Here is a tiny trained network, its code and every weight. The questions are about switching its units off for an input and a target symbol, where a switched-off unit gives its printed mean instead of its output.

import numpy as np


def w(rows, s, z=0):
    codes = np.array(rows[::2]) - 128.0
    scale = np.full(codes.shape[1], s)
    scale[-1] = z or s
    return codes * scale


def f(y):
    return np.maximum(y, 0)


def softmax(a):
    e = np.exp(a - a.max(-1, keepdims=True))
    return e / e.sum(-1, keepdims=True)


def log_softmax(a):
    a = a - a.max(-1, keepdims=True)
    return a - np.log(np.exp(a).sum(-1, keepdims=True))


def net(x, mask):
    ids = ['ΞΣΦαβγδεζλμπτψω'.index(c) for c in x.split()]
    T = len(ids)
    res = E[ids] + P[:T]
    q, k, v = (res @ M[0].T for M in (Q, K, V))
    z = softmax(np.where(np.tri(T) > 0, q @ k.T / 2**0.5, -1e9)) @ v
    res = res + np.where(mask[0], z, O[0][:, -1]) @ O[0][:, :-1]
    y = f(res @ A[0][:, :-1].T + A[0][:, -1])
    res = res + np.where(mask[1:13], y, B[0][:, -1]) @ B[0][:, :-1]
    return log_softmax(res[-1] @ U[:, :-1].T + U[:, -1])


Q, K, V, O, A, B = {}, {}, {}, {}, {}, {}
E = w([
[127,110,94,118,141,124,122,140,130],'Ξ',
[195,157,119,64,161,108,3,156,140],'Σ',
[137,79,162,208,92,156,123,111,179],'Φ',
[89,95,146,119,92,168,68,93,56],'α',
[116,186,128,168,87,171,147,216,166],'β',
[87,158,154,102,194,59,166,179,187],'γ',
[174,156,157,156,119,143,138,142,72],'δ',
[123,114,72,113,153,121,124,135,128],'ε',
[107,140,109,114,133,99,129,56,156],'ζ',
[118,237,88,98,118,146,167,143,142],'λ',
[82,96,190,106,163,71,162,138,107],'μ',
[142,129,110,123,157,136,126,148,116],'π',
[169,127,86,135,154,175,152,121,185],'τ',
[169,142,112,172,135,101,110,97,62],'ψ',
[87,125,73,172,113,65,132,150,115],'ω',
],0.024)
P = w([
[167,140,127,122,153,39,6,162,131],'0',
[139,127,165,116,116,94,109,108,121],'1',
[140,123,153,127,123,111,123,108,111],'2',
[116,120,166,146,141,121,134,106,92],'3',
[116,120,168,148,135,133,144,96,86],'4',
[107,119,147,159,143,150,146,98,82],'5',
[102,116,139,156,149,156,154,100,84],'6',
],0.017)
Q[0] = w([
[254,91,72,76,91,137,62,173,112],'head 1',
[167,130,126,120,109,103,140,134,132],'head 1',
],0.012)
K[0] = w([
[168,171,189,129,142,92,2,154,157],'head 1',
[111,120,38,141,124,83,70,95,194],'head 1',
],0.0088)
V[0] = w([
[82,75,47,48,134,113,93,3,233],'head 1',
[157,143,158,180,94,156,61,47,66],'head 1',
],0.0075)
O[0] = w([
[37,135,73,175,255,157,99,171,100,248],'head 1',
[80,132,155,160,37,170,31,27,158,42],'head 1',
],0.0099,0.0016)
A[0] = w([
[120,124,122,138,147,111,107,124,254,46],'neuron 1',
[201,202,48,165,140,153,145,135,126,126],'neuron 2',
[87,168,71,172,178,83,136,141,165,80],'neuron 3',
[86,160,130,114,155,62,140,119,209,89],'neuron 4',
[103,109,136,209,149,160,149,119,218,88],'neuron 5',
[153,185,100,73,187,123,94,141,89,162],'neuron 6',
[126,73,109,101,144,177,101,135,35,202],'neuron 7',
[236,42,118,69,147,135,146,103,36,132],'neuron 8',
[150,245,186,124,181,143,116,178,236,22],'neuron 9',
[130,76,105,197,135,185,124,123,76,159],'neuron 10',
[114,130,173,133,202,126,83,30,80,124],'neuron 11',
[226,103,142,219,98,196,155,79,172,254],'neuron 12',
],0.009,0.0048)
B[0] = w([
[28,36,143,139,118,164,107,144,99,162],'neuron 1',
[95,53,91,56,163,172,144,81,2,152],'neuron 2',
[141,121,104,168,119,138,155,44,110,251],'neuron 3',
[102,116,171,161,78,153,72,112,101,240],'neuron 4',
[174,95,131,61,77,115,69,143,218,172],'neuron 5',
[123,185,225,124,193,149,125,102,147,220],'neuron 6',
[163,113,232,192,146,161,94,137,141,181],'neuron 7',
[144,99,84,3,45,174,122,198,180,162],'neuron 8',
[204,127,117,195,67,203,150,138,145,237],'neuron 9',
[178,104,169,146,140,107,187,154,160,179],'neuron 10',
[81,132,119,115,122,170,162,182,175,251],'neuron 11',
[63,167,137,149,175,46,121,144,144,186],'neuron 12',
],0.0086,0.011)
U = w([
[61,25,175,66,201,109,185,197,64,140],'Ξ',
[198,181,149,90,189,165,71,123,195,142],'Σ',
[114,119,133,157,195,121,88,161,97,96],'Φ',
[157,159,48,150,51,203,179,194,236,190],'α',
[117,27,145,143,60,223,75,151,108,91],'β',
[188,148,161,113,111,111,109,30,151,39],'γ',
[163,125,193,208,208,163,213,115,166,133],'δ',
[154,194,143,96,125,201,142,40,36,136],'ε',
[164,74,117,167,172,203,116,99,68,86],'ζ',
[112,116,176,134,202,107,117,91,70,142],'λ',
[3,182,114,142,172,156,133,133,137,194],'μ',
[123,114,136,156,166,137,125,137,127,42],'π',
[126,59,137,184,162,86,103,170,202,46],'τ',
[146,85,131,132,164,142,122,140,145,105],'ψ',
[126,85,86,218,94,67,84,54,32,255],'ω',
],0.0076,0.0065)

Each question gives the input, a string of symbols that net reads in full, and the target symbol t.
The units are the heads (2 rows each of Q, K, V and O) and the neurons (one row each of A and B). Each row of codes is followed by its name. A weight is (code - 128) times the scale printed after its matrix; where a second scale follows, it is the last column's (O, A, B and U).
mask holds one flag per unit, heads first, then neurons. A switched-off unit (its flag False) gives its mean, the last column of its rows in O or B, instead of its output. The means were averaged over made-up inputs and are rounded, as every weight is.
A unit's drop is (log p(t) with every unit on - log p(t) with that unit switched off) / (log p(t) with every unit on - log p(t) with every unit switched off).
The circuit of an input: a set's keep is (log p(t) with only the set's units on - log p(t) with every unit switched off) / (log p(t) with every unit on - log p(t) with every unit switched off). Starting from the 12 units with the biggest drops (on a tie, the unit counted first), units are removed one at a time, each time the one whose removal leaves the highest keep (on an exact tie, the one counted first), for as long as the keep stays at least 0.8.
circuit, biggest first: the units of the circuit, biggest drop first
k most important neurons: the k neurons with the biggest drops, biggest first
drop when u is switched off: that unit's drop, to one decimal
input ζ γ ε, target δ: circuit, biggest first -> [head 1; neuron 7; neuron 10; neuron 6]
input γ ζ β γ Ξ, target Ξ: circuit, biggest first -> [neuron 9; neuron 3]
input Σ ε μ ζ λ, target ε: circuit, biggest first -> [neuron 2; neuron 11]
input δ ζ γ ζ γ, target μ: circuit, biggest first -> [head 1]
input α Σ τ, target μ: 2 most important neurons -> [neuron 12; neuron 9]
input γ μ δ, target Ξ: circuit, biggest first -> [head 1; neuron 2]
input γ γ Ξ ε, target Ξ: 2 most important neurons -> [neuron 9; neuron 8]
input γ β β γ, target α: circuit, biggest first -> [head 1; neuron 9; neuron 6]
input γ λ γ γ Ξ, target Ξ: circuit, biggest first -> [neuron 9; head 1]
input ζ γ δ, target δ: circuit, biggest first -> [head 1; neuron 10; neuron 7]
input α γ γ γ μ γ Φ, target τ: circuit, biggest first -> [neuron 12; neuron 5]
input β γ ψ, target α: circuit, biggest first -> [neuron 8; head 1]
input γ β γ δ, target α: circuit, biggest first -> [neuron 8; head 1]
input γ ε γ γ β τ, target Ξ: 3 most important neurons -> [neuron 2; neuron 9; neuron 12]
input Φ ζ γ γ γ γ τ, target Ξ: circuit, biggest first -> [neuron 2; head 1; neuron 9]
input ζ β γ ζ ζ ζ Ξ, target δ: 3 most important neurons -> [neuron 10; neuron 7; neuron 4]
input ω γ β ω π, target α: 2 most important neurons -> [neuron 8; neuron 6]
input γ Φ π, target Ξ: drop when neuron 3 is switched off -> 0.0
input ζ ζ π, target δ: drop when head 1 is switched off -> 1.6
input ζ ψ α γ γ α γ, target β: drop when neuron 4 is switched off -> 0.1
